Here is a tiny trained network, its code and every weight. The questions are about switching its units off for an input and a class, where a switched-off unit gives its printed mean instead of its output.

import numpy as np


def w(rows, s, z=0):
    codes = np.array(rows[::2]) - 128.0
    scale = np.full(codes.shape[1], s)
    scale[-1] = z or s
    return codes * scale


def f(y):
    return y / 2 * (1 + np.tanh(0.7978845608 * (y + 0.044715 * y**3)))


def log_softmax(a):
    a = a - a.max(-1, keepdims=True)
    return a - np.log(np.exp(a).sum(-1, keepdims=True))


def net(x, mask):
    res = np.array(x, float).reshape(1, 5) / 4 @ E
    y = f(res @ A[0][:, :-1].T + A[0][:, -1])
    res = res + np.where(mask, y, B[0][:, -1]) @ B[0][:, :-1]
    return log_softmax(res[-1] @ U[:, :-1].T + U[:, -1])


A, B = {}, {}
E = w([
[113,191,59,227,62],'x0',
[241,229,162,173,255],'x1',
[141,33,138,231,157],'x2',
[101,121,17,89,236],'x3',
[190,78,60,108,28],'x4',
],0.0076)
A[0] = w([
[123,157,208,107,149,156],'N1',
[103,191,144,236,121,253],'N2',
[152,84,166,148,69,219],'N3',
[96,128,93,92,103,123],'N4',
[145,181,96,122,158,149],'N5',
[155,105,66,175,93,220],'N6',
[202,94,137,104,23,87],'N7',
[127,170,122,73,55,70],'N8',
[180,119,167,120,33,167],'N9',
[148,111,71,147,84,168],'N10',
[49,103,209,76,63,115],'N11',
[58,84,95,67,125,112],'N12',
[78,91,121,7,154,117],'N13',
[139,139,193,81,148,123],'N14',
[195,170,189,199,164,142],'N15',
[170,86,110,209,174,209],'N16',
[217,222,82,149,151,212],'N17',
[183,137,193,110,148,177],'N18',
[219,164,202,134,181,145],'N19',
[33,205,169,151,110,231],'N20',
[83,116,195,54,155,131],'N21',
[165,102,103,154,177,113],'N22',
[97,100,164,151,200,129],'N23',
[204,182,178,127,164,207],'N24',
[129,171,116,216,84,230],'N25',
],0.012,0.0047)
B[0] = w([
[99,93,115,140,153,203],'N1',
[152,100,53,117,66,250],'N2',
[188,148,132,193,72,232],'N3',
[81,99,199,87,142,172],'N4',
[205,119,145,50,123,179],'N5',
[92,125,39,142,193,218],'N6',
[243,254,99,198,105,223],'N7',
[101,133,168,203,191,178],'N8',
[212,176,113,144,39,231],'N9',
[91,71,92,135,150,194],'N10',
[167,119,91,126,86,254],'N11',
[113,84,102,131,137,216],'N12',
[156,69,69,137,65,235],'N13',
[55,76,171,136,164,189],'N14',
[46,65,68,72,135,241],'N15',
[55,158,35,192,239,225],'N16',
[160,116,151,44,87,252],'N17',
[87,52,229,171,140,207],'N18',
[61,81,180,63,198,252],'N19',
[180,79,93,112,30,225],'N20',
[77,67,90,175,150,221],'N21',
[87,214,149,106,211,170],'N22',
[139,154,109,189,196,201],'N23',
[119,46,165,78,104,243],'N24',
[137,128,14,139,105,230],'N25',
],0.0077,0.0091)
U = w([
[148,188,169,146,146,2],'0',
[178,156,210,67,132,94],'1',
[63,59,120,117,159,159],'2',
[137,156,78,207,173,112],'3',
[177,157,115,67,174,111],'4',
[180,173,126,163,134,115],'5',
[207,132,184,218,171,141],'6',
[250,123,87,111,65,178],'7',
],0.013,0.0061)

Each question gives the input, the list of numbers given to net, and the class t.
The units are the neurons (one row each of A and B). Each row of codes is followed by its name. A weight is (code - 128) times the scale printed after its matrix; where a second scale follows, it is the last column's (A, B and U).
mask holds one flag per neuron, in row order. A switched-off neuron (its flag False) gives its mean, the last column of its row in B, instead of its output. The means were averaged over made-up inputs and are rounded, as every weight is.
A unit's drop is (log p(t) with every unit on - log p(t) with that unit switched off) / (log p(t) with every unit on - log p(t) with every unit switched off).
The circuit of an input: a set's keep is (log p(t) with only the set's units on - log p(t) with every unit switched off) / (log p(t) with every unit on - log p(t) with every unit switched off). Starting from the 12 units with the biggest drops (on a tie, the unit counted first), units are removed one at a time, each time the one whose removal leaves the highest keep (on an exact tie, the one counted first), for as long as the keep stays at least 0.8.
circuit, biggest first: the units of the circuit, biggest drop first
top k neurons: the k neurons with the biggest drops, biggest first
drop of u: that unit's drop, to one decimal
input [-2,2,4,6,1], class 3: circuit, biggest first	N16; N15
input [6,6,8,3,8], class 3: circuit, biggest first	N16
input [-1,-3,7,-5,-8], class 3: circuit, biggest first	N23; N24
input [3,-3,8,-4,-4], class 3: circuit, biggest first	N16; N24
input [6,-3,0,4,-3], class 7: top 2 neurons	N19; N20
input [5,0,4,-2,1], class 3: top 2 neurons	N16; N6
input [8,-7,-6,3,1], class 3: top 2 neurons	N8; N17
input [2,-3,7,-5,-8], class 3: top 2 neurons	N16; N17
input [0,0,2,5,2], class 3: top 3 neurons	N19; N24; N15
input [8,4,1,-2,-4], class 7: top 2 neurons	N2; N20
input [5,7,-2,3,2], class 4: top 2 neurons	N17; N5
input [-5,6,-7,-8,3], class 1: top 2 neurons	N9; N7
input [3,8,5,7,8], class 2: top 2 neurons	N7; N16
input [5,6,8,-1,8], class 3: circuit, biggest first	N16
input [-7,3,-1,-7,4], class 6: top 2 neurons	N7; N18
input [-6,-7,7,-7,-8], class 7: drop of N19	0.2
input [0,2,2,6,1], class 4: drop of N9	0.0
input [-8,-1,2,1,4], class 7: drop of N6	0.2
